Each row is followed by its tier, which names the range that a hidden value of the row falls in. A new part has a new value, new ranges and new names.
[-234  -64   79   96   -2   67  138  405  129  208 -234  333 -146 -151
  254 -102  202    6  181 -137   77 -401   96   65 -230 -117 -110 -304
  171   22  187 -113  -13  298 -203  102  313  345 -272 -225  -44   66
 -300   11 -146 -315  163  -18 -100] : R
[  20  249  150  118  -74  -65 -109  -94  176  -53   83   74   99   43
 -100 -194  353   74   31 -259  132   40 -190   -8 -240 -158  186  160
   41 -204   47  203 -131   49    9  198  -47  174   87  -32   50 -108
  -98  154  -80   -3  -13  141   40] : F
[-242   69  -27 -162 -260  140 -153  116 -257  -90   -6 -280  -56  217
  221   77 -233  152  229   57  154  122  -46   66   62 -129   26  231
 -192  154 -102  -57 -147  223    4   58 -169 -170  -19  183   55  -49
  426   14   31    6  135  -92  309] : R
[-217   39  250  148  156   67 -432  306  391  187 -226   61   72  -11
   88   28  326 -145  289 -297  -92 -221  -85   70 -129 -180 -162 -154
 -261  300  143   14  -84   19 -284  144  270  248 -241 -169  -76  276
   90  177 -159 -289  240  106  -83] : G
[   5  -33   70 -456  106  348 -449 -162  -85   50 -107 -280 -109  110
  158  -71 -311   23  146   63  125  -24  -23  220  245 -192  157  360
 -253   82  -67    3  -40 -168  175  -43 -109 -224    1  435   91 -164
  290  -12  -47  140  -94 -232  117] : B
[ -67   64   48  154 -145  125   58  -96  315  -12 -134  101   93 -106
  -47 -210  262  -94   15 -182  146  -13 -112  -28 -210 -117 -115 -113
  -19   79  165   57  -24   70  286   87  183  251 -163 -172 -130  -40
 -318 -174  166  -84   44   92  -35] : J
[-149 -136  206   11  185   72 -217  251  210  221 -116   76   29   -7
   50   12   71  -53  221 -287  -53 -142   57  147  -98  -42 -102 -142
 -153  129  115   56   48    0 -156   29  252   57 -196 -183 -145  -19
 -121  134 -133 -222  324  -32 -228] : J
[ -24  -58  -92  -41  -95  105  183 -141  -24   89  -65  121  -50  -96
 -149 -352   24   70 -229   33  192 -130  170    9   37  -13  139   20
  213 -138  -13   30   39  118  345   34   70   76   12   79  -38 -156
 -263 -125   81    3  -38 -197 -161] : J
[-169 -267   35 -213  200  265 -403   70   90  165 -101  -59  -60  -18
   -3  -33 -130  -26  172 -189  -51 -116  137  246  208  -56  100   31
 -256  222   82  -21   94  -23   36 -102  207 -157 -175  108 -148  -34
  -37    7  -43  -90  124 -216 -253] : V
[  64  238  103 -224 -104  282  119  -29   52  123 -321   98 -223  -96
  393 -192   -5   62   30  320  338 -283 -155   -4  -80 -406  -38    2
  163 -108  -71 -141 -166  -19  134   89  -98  255  -97  213  336   48
   83 -160  -38   40 -290  -74  434] : F
[-304 -187 -216    5   50    4 -123   18  -72  -78  -45 -100  141  -46
 -109  -54 -250  -92   87 -320   93   50  484  164  175   67  357  294
   75 -126  108   46  203  196  239 -110  131 -160  137  258 -185 -231
 -242  -51   72  129  -22 -279 -412] : B
[  -4   32  -49 -251  -97  228  246   16  -69  188 -256  107 -215 -105
  213 -233 -183   71  -86  310  312 -224  176   57   42 -289   -8  -38
  233 -168 -164 -128  -20   27  208  -81  -77   26 -121  128  158  -48
  -42 -222   37    5 -165 -267  165] : V
[ -40   39  169 -174  -54  253 -116  147  -17  334 -159  -24 -254   86
  186  -69  -42  328    4  308  147 -167  -58   18  176 -269  -33  -78
  -78  109 -281 -200 -111   89 -181   58 -110 -117 -148  139  289  219
  471    8  -92 -100   -3 -141  389] : R
[ -32   62   -6  183 -164   39  232 -148   85   40   17  152   12  -94
 -157 -203  185  206 -220   16  163  -51  -97 -156   24   12  186  -78
  198  -71  -32   14  -43  163  280  178   27  193   76   57  121   23
 -172   -1   76   68  -54  -36   58] : F
[ -50  228  262   -5 -133  135 -318  106  272   51  -35  -61  -10  141
  125  -34  301   58  263 -125   72   81 -355   50 -233 -339 -210  -41
 -319  183  -48   67 -237   -9 -190  105  -66   53 -262 -225   16  127
  262   60  -30 -204  175  199  319] : V
[-219 -137  133   99  214   32  -36  338  240  312 -315   98   72 -108
   95   65  -76 -149  131 -120    1 -231  290   49   17  -54 -180 -248
    7  112    4  -45  111  -28  -72  -23  255  112 -170 -119  -67  145
  -87   61  -79 -166  265 -161 -234] : R
[   8  110   71   81 -153   53  -80 -240   87  -23   70  -91  104   93
 -195 -184  152  163  -87 -133  153  151 -110  -25  -35  -69  194  210
  -65  -61   -6  105  -11   90  204  147  -37  -47  116   98   16 -143
   18  -18   97   81  -36   46   80] : B
[-182  -19  -46  -97  -19  151  149  182  -88  284 -390  -53  -96  -52
  238  -18 -360   80  -20  307  281 -188  428   25  216 -251   40   31
  175  -91 -219 -261  117  126   60  -88  -31 -121   13  299  235  116
  240 -203   40   63 -170 -326  161] : G
[ -36   69  170 -178  -99   99 -242   34 -130   81  161 -229  -66  268
   36   47 -133  327  116   28   88  211 -150   67  104 -119   81  178
 -222   20 -277   61 -140   24 -122   49 -272 -319    8   97  136  -68
  466  190  -76   23  201  -69  296] : K
[  15  145  144  -83  -46   40 -406 -108  121   -6  256 -226   69  215
 -200  -33   41  197   56 -126   41  372 -172   42  136 -152  109  192
 -262  -25 -350  223 -188 -152   -1  -28 -346 -318   -5   17   53    7
  366  226  -11   82  169  -41  157] : N
[ 136 -138  115 -296  139  258  -45 -300   54   71  -26 -144   30   -1
   28  -50 -371   47   49  -99  190  158   40  187   89  -53  154  217
  -69 -176   10  103  186 -245  403 -124  -13 -265   55  223   -3 -457
 -239 -126   92  259  -52 -188  -61] : J
[-215  -84  134  214   79 -123  300  463  -13  434 -112  192  -63  -34
   87  167 -143  351  -24  102   90 -151  322  -85  138  -33   78 -303
  278 -168 -307 -167  102  220 -325   23    5  -82   21  -49  276  230
  143  202 -168  -70  190 -213   56] : F
[  68   96  -25 -281   16  142 -222 -310  -25 -105  -76 -108   52   20
  -72 -364  -22 -191  -42 -110  186  -67   48  151  -53 -124  174  411
   -2 -152  101  219  -53 -143  403   56  -28   78  101  262 -103 -353
 -142  -43    1   98  -99 -140 -170] : R
[  49  -14   50 -321  174  116 -333 -205  -82   11   33 -185   21   99
  -25 -139 -244   53   90 -199  168   84  201  269  110 -143  428  526
  -29 -334  -17  151  114 -109  127  -71 -110 -305  210  401   35 -421
  -17   46  -93  223 -175 -211 -135] : G
[  40  121  319 -156  102  193 -211  207  333  133  -26  193 -178  -40
  316  -11  222   46  338 -152   47 -121 -367  125 -229 -306 -187 -230
 -101   -2  -22   86 -233 -151 -232   23  -25  191 -371 -256   86   35
  -94  182 -215 -177  170   94  201] : N
[-109 -121  -83 -272  104  112 -212   27 -152  127   58 -132  -99   53
  -52  -70 -363  178  -12   37  113   74  346  159  395  -74  306  228
   49 -190 -332   21   30  -16   71 -187 -223 -392   64  321   94  -87
  189   94  -63  157  -13 -411  -93] : K
[-333  258   35  308 -191 -219 -245  371  174  -55   88    4  131  123
  -82   -5  366    6  185 -262  -10  112   -2  -79 -133 -155  -75  -50
  -69   69 -190  143 -292  230 -306  118 -136  119 -125 -274  -62  320
  288  301  -92 -232  336   88   46] : R
[-326 -272   31  152  -80   95  395  370   -3  224 -220   56   15  -68
  254  282 -341  119  203  -36  108  -30  227    9  -16   47 -178 -351
   27  164   59 -221  226  267   25  -61  266  -64 -183 -179  -52  -14
 -176 -151  126  -96  306 -131    8] : V
[  92  197  117 -382  -47  262 -478 -228   45 -129  130 -235  -91  160
   96 -128  -37   82  184  -43  144  202 -316  156   68 -281  116  345
 -257  -32 -172  177 -263 -207  133  -17 -335 -167  -62  221  102 -156
  272   95  -43  141  -55  -48  286] : K
[ -20  207   24 -271 -217  128 -123   -1 -152  -85  171 -117 -161  151
  122  -89  -76  193   66  175  152  125 -259   -5   82 -183   -3  101
  -50  -16 -353  119 -374  -43   77   31 -423  -63  -94   73  163   14
  365  191  -66   40  149 -131  365] : J
[-142 -188   -7 -306  216  210 -161  130  -20  137 -232  -30  -74  -76
  220  -40 -354 -140  209  -96  112 -177  333  263  109 -115   67  113
   10  -67   53  -21  122  -63  110 -161  119  -90  -96  194  -66 -206
 -158  -56  -76   16   27 -314 -234] : K
[-294  -86   27  333   46 -168  145  348  209  154 -137  212  154 -110
  -51  -16  131  -75  106 -360   41 -111  359   21 -179   17   -9 -187
  182 -109  115   35  146  246 -108   26  284  153  -75 -262 -175   -1
 -360   57  -37 -186  249  -41 -354] : R
[-176   94  185  236 -209  -64 -139  224  118   78  182   36   22  177
 -118  -27  380  278  114 -222  -24  118 -236  -45 -170  -56  -61 -142
 -187  157  -82   83 -185  273 -288  193   -6   12 -153 -330  -49  139
  201  225  -61 -273  390  174  130] : J
[ -63  223   31 -131 -205  117 -289 -135  -22 -253  132 -148   -5  143
   98 -112  120   75  220 -201  157  149 -285   93 -130 -193  194  350
 -147  -43   63  146 -220  104   88  129 -165   24   19  147   21 -194
   92   73  -16   68  -47   87  223] : G
[ 102  101   25 -508   64  402    0  -49   61  199 -369  -15 -269 -126
  416 -161 -368  -50   66  398  360 -182  126  160  150 -504  -72   56
  118 -191 -275 -135  -66 -280  239 -239 -231  -78 -200  289  277  -24
   96 -270   17  142 -333 -337  319] : V
[-243  104   71  236 -167  -60 -169  151  109 -136  215   34   67   79
  -35   68  293  178  212 -341  -27  123 -276  -48 -100    9  136  -27
 -107  112   45  113 -199  262 -129  196   -5  133  -49 -131  -17   88
   20  280  -68  -80  243  143   79] : F
[-120 -184    0  -71  174    2 -236  -26  -30  144  -36 -107  125   61
 -235 -157 -146  -19  -20 -270   43    5  417  199  120   41  264  281
  -42 -128   29  118  212   34   96  -51  133 -244  136  166 -175 -263
  -89   40  -33   10  103 -236 -430] : K
[ -97 -190   97 -225  199  140 -239   94   -1  158  -28  -97   -8   47
   41   41 -278   13  170 -157   13    9  168  212  138  -28   74   81
 -141    8  -52   72   83 -109   27 -112   40 -225  -66   82  -75 -172
   -7  104  -86    3  212 -234 -191] : N
[  -4 -214  -14 -140  245  178 -307 -246   77  123  106  -38  -19  -57
 -240 -134 -149  234  -76 -217   65   68  218  185  393    3  584  280
   12 -221  -57   39  210  -22  189 -115   20 -337  177  418   80 -199
 -162   35  -22  266 -240 -282 -261] : F
[-102  169  -53  153 -280  -23  102 -125   99 -202   73   -9  146    8
 -111 -170  170  -32  -14 -172  166  165 -122  -91 -172  -30    0   60
   49  -36   22  178 -143  112  331  118  -60  176   -7 -104 -107 -116
 -176  -16  152   29  118   55   27] : K
[ 142   73   76 -107   46  105  174 -240   51   96 -107  104   -7 -102
  -13 -245  -37   39 -175   59  234 -145   -1  -11  -20  -86  180  101
  238 -268  -11   92   22 -124  354   98  -13  154  129  201  145 -224
 -247  -19  -20  163 -149 -140  -12] : F
[-170   43  -51   69  118  -27 -222   -6  161   87 -325  -33  209  -70
 -162 -275   87 -332  -48 -192  111 -207  421   87  -22 -139  103  235
   43  -53  119   87  100    1  188   40  205  152   94  159 -155  -10
  -93  -70    9  -56  -59 -156 -389] : G
[  63  -97   98 -460  117  301   89   83 -160  302 -232   87 -310  -53
  326 -166 -325  110   21  283  220 -330  128  179   83 -207   -5  -15
  147 -147 -124 -101   -1  -88   69  -67  -29  -33 -129  195  177 -179
   -3  -58 -151  -23  -27 -326   90] : J
[  57  165  298 -133   95  116 -513   57  316   75  199   -2  -72  113
  -10  -36  275  131  214 -192  -52  122 -402   90  -14 -241  -42  -48
 -281   60 -235  224 -314 -234 -220   27 -224  -41 -243 -169   70  126
  226  352 -198 -101  236   64  171] : N
[-418  -92  144  423 -265  -57  279  528    5  234 -190  102   42   81
  165  184  154  210  190 -109   20 -150   18 -113 -254   54 -268 -387
  -78  357  162 -222   52  562 -316  265  365  181 -186 -363  -74  200
   97    9   17 -394  475  151  119] : R
[  64  -83  -80 -678   93  490 -201 -243 -179 -122  -40 -107 -317  -79
  429  -91 -505   63  233   87  263  -73  -64  302  255 -213  333  360
   39 -196    9  -31  -45 -152  380 -179 -181 -152  -47  565  182 -415
 -156 -117  -50  340 -350 -348  165] : B
[  69  162  -46 -232   21   33 -207 -254   36 -101   -4 -101   99   20
 -159 -357  -22 -206  -74 -110  191   63  141  121  -24 -171  141  369
   60 -273 -103  298 -107 -227  368  -48 -190   -6   88  160  -93 -273
  -96   22    7  117  -46 -189 -194] : J
[-264 -308  -61  -61   42  149 -110   94  -60   40   16  -85   17    3
   -2   73 -275   83  174 -252   13   67  216  171  175  119  165   46
 -114  106   96  -26  168  178  132  -92  178 -217  -53   92 -166 -191
 -168  -20   56   19  195 -212 -248] : J

Part 2:
[   4 -108   34    6   81  -51  -23  -97  -80   -9   24 -146  -99  140
 -174   27 -104   68  -47 -102   -6  -41  -59 -217  -19  163   77   33
  -14   33 -114   78  -17  -49 -251 -154   65   -5   20  -53  -84  116
  204    6   52   89   54   38   78] : (43)
[  41  -59   30  -48    9  -37  -39  -28   46   -9  -28  -22  -59  105
  -59   26  -88  117  -51  -88  -85  -38   33 -136   38   35   28  -44
  -92   13   26   43    3  -33 -169  -95   61   28   62  -26 -157  160
  179  -20   -3   30  -24    8   14] : (46)
[  34 -131  -63   81  212 -113  -92  -29 -148  -39  -88  -50   -7   76
 -151 -127 -157  104 -153  -88  -31   73   47 -188  -28   13  101   84
  -77  -81  -40   19   77  109  -43  -76   -7   13  121 -375 -134   22
  131  -40   96  -37   72    9   25] : (46)
[  47 -235  -83  145   89 -129 -167 -191  -39 -108   20  -49  -56 -175
 -146  -71   34  137   71  -56 -111  138  229  -31   93   80   91  126
 -101  -18  -18   87  194   60 -148 -134 -179  156  105  -60   -7  -36
   61 -134  194 -211   30 -124  -16] : (43)
[   3  -41 -169   34  -72  -44   40   18   21 -116   30  -44   54  -49
  110   47   82  -40   57   12   -3  -14  135   84  -14  -32  117 -104
  -12  113  -22  -91   61  -53  -72  -12   -4   68  -25  197   62  -68
  -25  -21  -68 -125  -75  -32   -3] : (45)
[  72  -22 -112   70 -126   99   25   39   93  -62  -79  -27   69 -104
   68  -20  176  -18   12  -42   79  -37   93   76   40  -94   74  -11
   76   12  104 -129   41  -57  -18   51  -39  151 -109  187   67 -164
 -126   -1  -69  -57  -72  -72  -42] : (42)
[  52   89  148  -74  -24   64  119  114   15   25  -20  -62   -8  139
  -65   51  -46   -1  -90  -84   64 -137 -103 -171  -41   33   46  -39
   51  -24   17  -34  -78  -80  -97    1  195   21  -34  -13  -74   48
   48   96  -69  223   -6    7   29] : (45)
[ -37   48  -34  -51 -111   63   99  103   59  -45  -38  -56   40   90
   42   68   -4  -77  -25    2   92 -102   41  -21  -98    8   83  -84
   63   49   -9  -68  -68 -131  -31   17  116   60 -117   67  -59  -32
    2   50  -85   99   -6   70   11] : (37)
[  62    7  113 -137 -111   15  175   51   33   65   56   90    2   28
   77   43 -120  -42  -10  -82   65 -126  -80  -33   43  -78  109 -170
  -20   97   59 -156  -31  -12  -27   11  184   38  -12   84 -105    7
  -21   71 -186  137  -62   33   58] : (37)
[  82 -149 -144   55  -28  105    0  -34  -16  -21  -55  -98    0   -1
  -89  -56   64    6  -74  -35   95  -82  -14  -97   28   11   35   41
   32  -17  -28  -27  -18    3 -108  -35   -1   71  -65   11  -51  -32
  102  -68   19   16   87    4   46] : (37)
[  84 -154 -125   61  -31   17   55   -8  -93  -40   53   27  -43 -119
   10  -36  -20  -54   51   -7   68  -10   46   50   25  -38   89   -1
   -1   63  -31  -60  105   94  -97  -34   18   61   62   84  -10  -68
   -6  -66  -23  -30   53  -24   -8] : (43)
[  95   59  -52    6  -53   65   40    9   23  -28  -63 -114   18  102
   -2   29   43  -34 -114  -80   14 -115   -9  -94  -62   15   24  -50
   38   19   62 -182  -43  -92 -165  -29  110   36  -75   97   43  -20
   18   15 -128   39  -83  -45  -24] : (42)
[  76    7   22  -86  -54   30  122   52   98  -36   58  129    4  -66
   61  -19   -1   -7   -7   74   -4   -7  137   20   31 -123   95  -48
  -48   33    5  -44   53  -31   55   40   89   99  -10  -19  -52  -59
  -30   -8  -39  -58    1  -14   -8] : (42)
[  71  177  -85   37  191   26  120  376   28 -102 -114  200   31  112
  220 -149   28   78 -114   75   47  200   78   90   -5 -407  202   49
   74   -7  -14   33  138   38  242  180   94  -56   79 -162   27 -136
 -139  197 -107 -113  -92   50 -104] : (41)
[ -28    5   -7  -74  -17   -2   55   47   86  -75   31  -73    7  135
  -14   62   22   36  -16    2    1  -43   34  -98   -6   30  115  -57
    2   65  -97   52  -46 -145  -61  -46   91   31  -87   45  -63   58
  121   62   -9   31   -2   60   72] : (46)
[ 22 -21 -12 -81 -59 -29  33 -31  87 -72  61  10 -22  17  -3  54 -39   3
   1  46 -82 -31 175 -37 -25  31  58 -67 -90  55 -24 -20  20 -89 -81 -63
  78  81  -6   0 -83  52  91 -56  -4 -58  -2  -5  -2] : (37)
[  20   11  -83  -26   62 -138   16 -150    7  -84   79 -139   -1  130
    8   60    2   33  -84  -16 -167  -22   94 -116  -45   52  124  -92
  -84  136  -95 -138   18 -114 -208 -118   42  -10  -17   -2   90   32
   86  -42 -104 -209 -141  -59   35] : (39)
[ 168 -109 -157   57   30   92   14  -63  -29  -65   25  -44  -34  -10
  -62  -89   78  -17  -86   -2   12   -4   25  -65   43  -56   78   90
   28   17  -55 -124   66   26  -95  -66   32   55  -46  -22   52  -84
   34  -60  -35  -96   45  -51   -6] : (37)
[ -95   73   42  -82 -161   33  109   80  145  -72   29   -5    6    4
   54  123   21  -59   73   93    1  -60  186   46 -100   20   87  -58
   39   61  -31   26  -16 -178  -26   18   65  126  -98   46  -68  -28
  -61   -5  -32   12  -11   31  -45] : (39)
[ 229   18  -65  119  173  -60 -164  -25   12 -198   24  112 -113    2
   -3 -124   21   99  -16  -82 -253  301  230   46   81 -163  155  215
  -12    6   61 -161  319   51  -52 -159    6   77  103 -117  118  -85
 -117   53  -45 -258 -135 -158 -217] : (45)
[  79 -237  164 -134   71  -34   66 -130   65  -20  262  103 -144  -42
 -167  -37  -48  145  113    7  -20   77  -14 -148  256   21  197   70
  -84   89 -223  227   82  -13  -29 -148   61   80    2  -25 -136   82
  206   47  153   13  153   51  188] : (43)
[ -82   36  -29   96  139 -181  -50   22   26  -68 -115  -20   17   22
   73  -28   11  180  -29  -30 -104  142  189    2  -24  -94  147   -1
  -48   22   13  100  118  -45  -60   34 -129   39  109 -106   23  -40
  -50   17   18 -235 -168  -49  -56] : (43)
[  29 -227   -2   24  -21    1  -87 -122   13  -53   11  -29  -20  -78
 -181  -55  -33   47   39  -88   43   29   85  -95   85   95  111   89
  -15  -29  -23   30   56   -8  -31 -124  -40  176  -65  -84 -138  -37
   85  -31  140   42  129   19   69] : (42)
[  64   -1  -77   58   24   36    4  110  -91  -16 -143  -80   45   99
  -31  -43  -65  -23 -141 -122   88  -79  -42  -99  -79  -15   38  -21
   34  -56   86 -135  -18   40  -58    7   98   17   15  -86  -75  -21
   26   25  -71  127   -4    3  -18] : (39)
[  55  118  -28   46   41   21    4  109   -9  -12 -165  -92   -1  156
    7    8  -18   54 -168  -77  -39  -71   15 -115 -110  -34  -15  -15
   13  -53   98  -66  -16  -37 -170   19   81  -14   62  -71  -28   53
   30    1  -96   27 -104  -50  -98] : (46)
[ 146   77  -36   14  -29  143  117  153  -40   53 -134   18   -6   43
   27  -50  -40  -45 -184  -13   72 -139  -27  -66  -92 -120  -52  -15
   27  -78  125 -140  -22   65  -86   92  146    7   68  -92  -63  -19
  -24  -54 -134   92   -7  -46 -100] : (37)
[   0 -206 -104  -45 -251  200   31 -128  143  -64  119   -2 -160  -75
  -68   81   67  -86  166  102   48  -52  117   58   26   78   57   99
  102  123 -148   81   22 -148 -200 -155   -7  164 -186  202 -100    3
   65 -108   23   -1  168   99  -30] : (42)
[  11  -75   14  -88   62 -155  126 -133 -110   82   85  -97  -51  108
  -28   72 -175   53 -110  -27  -67 -173  -70 -213  -40   98   28 -205
 -178  116 -104   -4  -68   14 -311  -71  110  -94  155  -17  -79  188
  251 -111  -74  -32  -41   -2  129] : (43)
[  89  -63  -74  112 -203  269   98  200  -35  -86  -31   -7   19 -223
  -66  -22  132 -215  102   39  272  -83   77  118  -70    5   22  149
  217 -102   47  -61   58   29   52   70   66  216 -113  115   -5 -240
 -191  -19   62  228  206  -36 -103] : (41)
[-297  121  244  -78  -65  -68   68  315   83   85 -330 -129  234  131
  -63   88 -129  115 -108 -116  239 -216   11 -205 -164  121   13 -207
  -17 -203  162  247 -257 -148  157  228   50  117  -31 -218 -372   76
   94  118  149  404   32  138  143] : (39)
[ 257 -126 -265   71  248   15  -66 -222  -92 -111  121   11 -233  193
  -44 -156  -35   55 -166   15 -221  200   11 -106   60 -155  168  219
    4  156 -225 -172  205   53 -263 -260   48 -112   36 -180  138    5
  112  -53 -157 -362  -32  -12  -92] : (37)
[ 132   41  -11   39   23  114  144  256 -158   24  -69  147  -67   34
   75  -88 -170 -110  -70  -59  161   -2  -96   43  -74 -193   87   38
  114  -14   67 -143   90  157   19   62  205  -27  112  -90  -76  -88
 -128   95 -169  195   36   48 -118] : (43)
[-101  -56 -194  128  -41  -28  -57   20    2 -161  -67 -200   70   31
    7   51  133  -28   65  -51   79   23  109   33  -75   83  154    6
  114   69  -70   -8   23 -144  -90  -50  -79   95 -140  172   80 -114
  -24   51   23  -48  -33   28   12] : (41)
[-201  -39  -27   -7   21 -121   22  163   18 -123  -76 -210  215   52
  -77   63   59   47   12  -16  191  -81  103 -130  -72  185  129 -155
  -42  -48  -84  211 -136 -156  130   82    9   98 -104   36 -116  -12
  189  100  237  162   93   91  237] : (43)
[ -99  131   96   19  227 -254  -50   52  -26    2 -203   96   11   95
   23  -79 -275  174 -204    5 -193  146  286 -104 -186 -110   81   -2
 -167 -104   95   52  108   27   20   60  -33   21  246 -586 -171   25
  -34  -52   26 -202 -123  -16 -137] : (42)
[  57  144   60 -123   -9   93  205  180   -7   91  -56   22  -67  260
   82   48 -145  -12 -178  -17   41 -168 -166 -137  -96 -114   18 -115
   30   51   -4  -58 -104  -36 -152   44  259 -120   47  -48 -122  135
   85   64 -236  164  -58   87  -23] : (46)
[ -69    0 -182   31 -166  159  155  163   -5  -32  -87  -15   47   38
  148   16   26 -186   14   19  253  -77  -33  125 -125 -120  158  -42
  222  107  -41 -141  -38  -83   30   73   65   54 -192  129   -4 -196
 -165   83 -189   89   18  154  -29] : (42)
[ -79    8  -23 -157  -30   -1  180   83   83    0   50   46  -15  154
   94   53  -94    2  -44  109   40  -67   22  -55  -45  -81  136 -139
  -31  129 -156   79  -78 -115   -4   24  131  -33  -48  -44 -146   73
  126   31  -88   -5   22  165   89] : (37)
[ 146 -172  -19   37  -20   65    6   -1  -89    0   11   14  -61  -81
 -117  -56  -63   -4   -2  -88   76  -57  -28  -77   64   26   18   44
  -19  -41   30  -24   63  117 -118  -68   71   78   79   11 -114   19
   90  -53   43  129  118  -31   10] : (41)
[ 162  -95  -77   16  -18   34   -8 -128   70  -92   56 -116   55 -105
 -128  -30  186   34  -64   12  -40  -77  139 -128   75   76   10   10
  -85  -41   -3  -73   13  -59  -97  -48    0  149  -72   68   73  -56
  109 -113  102 -113   35 -156   69] : (42)
[-196  156  188    8 -211  -28   91  335  -25  120 -376 -233  276   18
  -12  169  -76  -11  -87 -227  310 -405  -57 -143 -227  223 -144 -342
  -16 -212  360   39 -289  -79  -44  259  102  119   42  144 -253   68
   43   53   47  536  -55   -9   86] : (43)
[ 112  -34   74 -106 -235  261  180  163   74   -4   32  -46   68  -92
 -137   48   84 -150   -7   43  246 -279  -14 -102  -14  109  -63  -44
   51 -114   42  -17 -145  -60   45   74  220  176 -150  122 -148  -31
   87  -27   85  366  233   -4   90] : (37)
[-118  -27    9  -25 -125    4   28    8  114  -77  -20  -96   61   -7
  -32   80   53  -19   63    4   67  -50  142  -17  -54   90  120  -34
   51   30  -34   37  -41 -181   -5  -10  -12  162 -161   42  -67  -69
  -16   20   48   37   20   47   44] : (37)
[  25 -120 -109   89 -197  273  -23   63  -14 -102  -39 -157  -83  -19
 -196   53   74 -169   72    3  181 -110   39  -24 -121  188  -21  198
  219  -66  -56   27  -18  -89 -170 -111   65  165 -177   93  -89  -50
   26  -52   95  260  249   55  -87] : (45)
[ 70  28 -69  74  -1  14   0  76  30 -75 -84 -57  53 -18  23 -18 108  41
 -47 -50  -1 -12  89 -13  -1 -59  56  -2  17 -27  76 -63  52 -25 -57  33
  -1  82   4  56  46 -69 -44   5 -26 -52 -79 -93 -49] : (45)
[  31  -87  -32   13  -44    3  -16  -49  -20    6  -79  -81   14   14
  -84    0  -62   10  -78  -89   36 -104   34 -119  -39   77   12  -43
  -38  -28   59  -65  -30  -15 -138  -47   33   83   -4  -35 -109   23
   94  -63    4   64   24   -5   24] : (42)
[   3  134  -62   79  105  -66  -84  257  -51 -104 -245    8   83  166
   63  -60 -130   31 -143 -135    4   84  117  -17 -143  -99   86  -19
    8  -92  174 -118   62   18   89   42   95   16   79 -202 -106  -29
  -47  126  -65   78 -101   22 -121] : (39)
[ -16 -103 -140   31  137 -114  -21  -99  -60  -68   16  -87  -42   95
  -51  -25  -59   81  -91   35 -101   39   98 -126  -45   18  109   12
  -83   61 -160   54   51  -13 -164  -96  -27  -23   66 -177  -36   58
  158  -91   30 -195   12   19   30] : (45)
[ -35   41   11   64  139 -156  -74   80  -26   -4 -206   72   13   39
   37  -79 -173  157 -133  -58 -118   99  195  -43  -83 -123   57   -2
 -113  -87  139   26  110   76  -10   49  -53   38  214 -359 -160   25
  -28  -50    0 -128 -107  -35 -123] : (39)
